Below is a small trained network, with its code and all its weights. Each question gives an input and a target symbol and asks what happens when units are switched off, that is, made to give their printed mean instead of their output.

import numpy as np


def w(rows, s, z=0):
    codes = np.array(rows[::2]) - 128.0
    scale = np.full(codes.shape[1], s)
    scale[-1] = z or s
    return codes * scale


def f(y):
    return y / 2 * (1 + np.tanh(0.7978845608 * (y + 0.044715 * y**3)))


def softmax(a):
    e = np.exp(a - a.max(-1, keepdims=True))
    return e / e.sum(-1, keepdims=True)


def log_softmax(a):
    a = a - a.max(-1, keepdims=True)
    return a - np.log(np.exp(a).sum(-1, keepdims=True))


def net(x, mask):
    ids = ['γδζτφψ'.index(c) for c in x.split()]
    T = len(ids)
    res = E[ids] + P[:T]
    r = res
    for j in range(2):
        rows = slice(2 * j, 2 * j + 2)
        q, k, v = (r @ M[0][rows].T for M in (Q, K, V))
        z = softmax(np.where(np.tri(T) > 0, q @ k.T / 2**0.5, -1e9)) @ v
        o = O[0][rows]
        res = res + np.where(mask[j], z, o[:, -1]) @ o[:, :-1]
    y = f(res @ A[0][:, :-1].T + A[0][:, -1])
    res = res + np.where(mask[2:14], y, B[0][:, -1]) @ B[0][:, :-1]
    return log_softmax(res[-1] @ U[:, :-1].T + U[:, -1])


Q, K, V, O, A, B = {}, {}, {}, {}, {}, {}
E = w([
[83,63,87],'γ',
[178,79,125],'δ',
[178,97,95],'ζ',
[219,207,219],'τ',
[136,229,86],'φ',
[70,1,2],'ψ',
],0.0075)
P = w([
[89,38,143],'0',
[170,166,128],'1',
[181,116,44],'2',
[141,103,193],'3',
[152,185,149],'4',
[137,120,34],'5',
[119,18,190],'6',
[144,201,150],'7',
[119,135,38],'8',
[187,54,196],'9',
[124,218,151],'10',
[91,169,38],'11',
[185,3,174],'12',
[121,203,144],'13',
],0.013)
Q[0] = w([
[129,145,42],'head 1',
[153,95,228],'head 1',
[108,124,203],'head 2',
[111,253,90],'head 2',
],0.012)
K[0] = w([
[8,243,113],'head 1',
[175,106,149],'head 1',
[171,76,14],'head 2',
[254,47,199],'head 2',
],0.0081)
V[0] = w([
[145,207,109],'head 1',
[127,122,116],'head 1',
[130,171,244],'head 2',
[197,64,136],'head 2',
],0.011)
O[0] = w([
[236,128,110,96],'head 1',
[141,109,119,141],'head 1',
[193,139,233,24],'head 2',
[142,2,97,253],'head 2',
],0.0097,0.0035)
A[0] = w([
[26,56,96,166],'neuron 1',
[149,69,166,183],'neuron 2',
[152,212,97,96],'neuron 3',
[30,182,114,66],'neuron 4',
[119,5,208,64],'neuron 5',
[157,169,219,153],'neuron 6',
[107,146,64,123],'neuron 7',
[46,157,119,2],'neuron 8',
[99,148,43,116],'neuron 9',
[158,165,14,136],'neuron 10',
[157,177,185,145],'neuron 11',
[104,202,167,92],'neuron 12',
],0.012,0.0067)
B[0] = w([
[126,148,101,248],'neuron 1',
[144,151,59,169],'neuron 2',
[205,145,140,131],'neuron 3',
[100,104,170,128],'neuron 4',
[246,174,159,163],'neuron 5',
[98,143,159,134],'neuron 6',
[103,130,187,159],'neuron 7',
[130,71,194,124],'neuron 8',
[117,99,182,174],'neuron 9',
[140,67,216,198],'neuron 10',
[98,164,105,131],'neuron 11',
[211,171,176,120],'neuron 12',
],0.012,0.011)
U = w([
[124,106,186,253],'γ',
[168,239,137,71],'δ',
[202,98,53,78],'ζ',
[254,134,234,119],'τ',
[15,176,104,162],'φ',
[72,71,190,64],'ψ',
],0.0077,0.0047)

Each question gives the input, a string of symbols that net reads in full, and the target symbol t.
The units are the heads (2 rows each of Q, K, V and O) and the neurons (one row each of A and B). Each row of codes is followed by its name. A weight is (code - 128) times the scale printed after its matrix; where a second scale follows, it is the last column's (O, A, B and U).
mask holds one flag per unit, heads first, then neurons. A switched-off unit (its flag False) gives its mean, the last column of its rows in O or B, instead of its output. The means were averaged over made-up inputs and are rounded, as every weight is.
A unit's drop is (log p(t) with every unit on - log p(t) with that unit switched off) / (log p(t) with every unit on - log p(t) with every unit switched off).
The circuit of an input: a set's keep is (log p(t) with only the set's units on - log p(t) with every unit switched off) / (log p(t) with every unit on - log p(t) with every unit switched off). Starting from the 12 units with the biggest drops (on a tie, the unit counted first), units are removed one at a time, each time the one whose removal leaves the highest keep (on an exact tie, the one counted first), for as long as the keep stays at least 0.8.
units of the circuit, in order: the units of the circuit, biggest drop first
most important unit: the unit with the biggest drop
top k neurons: the k neurons with the biggest drops, biggest first
which heads matter: for each layer, one digit per head in row order, 1 if its drop is at least 0.15 and else 0, layers parted by /
drop of u: that unit's drop, to one decimal
input τ φ γ, target τ: units of the circuit, in order : [head 1; neuron 10]
input φ δ ζ γ ζ δ γ ζ φ ζ δ ψ δ, target ψ: units of the circuit, in order : [head 2; neuron 9; head 1]
input γ γ ζ ζ τ ζ γ ζ δ γ φ τ ψ, target τ: most important unit : neuron 5
input δ ζ δ δ τ γ γ ζ φ ζ, target φ: units of the circuit, in order : [head 2; head 1; neuron 10]
input ζ ζ ζ φ φ ζ φ ζ ζ φ ζ τ, target τ: units of the circuit, in order : [head 1; neuron 10]
input γ ψ ψ τ τ, target δ: which heads matter : 00
input γ τ ζ γ, target ζ: which heads matter : 00
input γ ψ τ δ ζ ζ ζ ζ φ γ φ φ ψ, target φ: which heads matter : 01
input δ ζ ψ ζ γ, target φ: units of the circuit, in order : [neuron 5; neuron 10]
input ζ γ ζ ζ ζ ζ γ, target ζ: units of the circuit, in order : [neuron 5; neuron 1; neuron 10; head 2]
input ζ τ τ τ γ ψ ψ ζ φ τ, target φ: units of the circuit, in order : [head 2; neuron 5]
input φ ζ γ φ φ ζ ζ ζ ζ δ, target ζ: units of the circuit, in order : [neuron 10; neuron 2]
input γ ζ δ, target ψ: units of the circuit, in order : [neuron 10; neuron 5; head 2; neuron 9]
input γ ζ τ ψ ζ ζ γ δ τ γ ζ φ, target τ: most important unit : head 1
input ζ γ φ ζ ζ φ ζ, target φ: units of the circuit, in order : [head 2; neuron 10]
input δ ζ φ φ φ ζ ζ φ ζ ζ ζ φ δ, target φ: units of the circuit, in order : [head 2; head 1; neuron 10]
input φ ζ γ δ δ φ φ τ, target δ: units of the circuit, in order : [neuron 10; neuron 11]
input τ φ δ, target τ: top 2 neurons : [neuron 10; neuron 1]
input ζ γ γ, target ψ: top 3 neurons : [neuron 10; neuron 5; neuron 9]
input ζ φ δ ζ γ τ γ φ ψ γ γ ψ φ, target ψ: drop of head 2 : 3.6
input γ ζ ζ γ γ, target φ: drop of neuron 1 : 0.0
input τ φ φ φ ζ ζ ζ δ ψ, target ψ: drop of neuron 5 : 0.4
input γ δ ζ τ ζ ζ ζ ψ φ ψ, target φ: top neuron : [neuron 1]
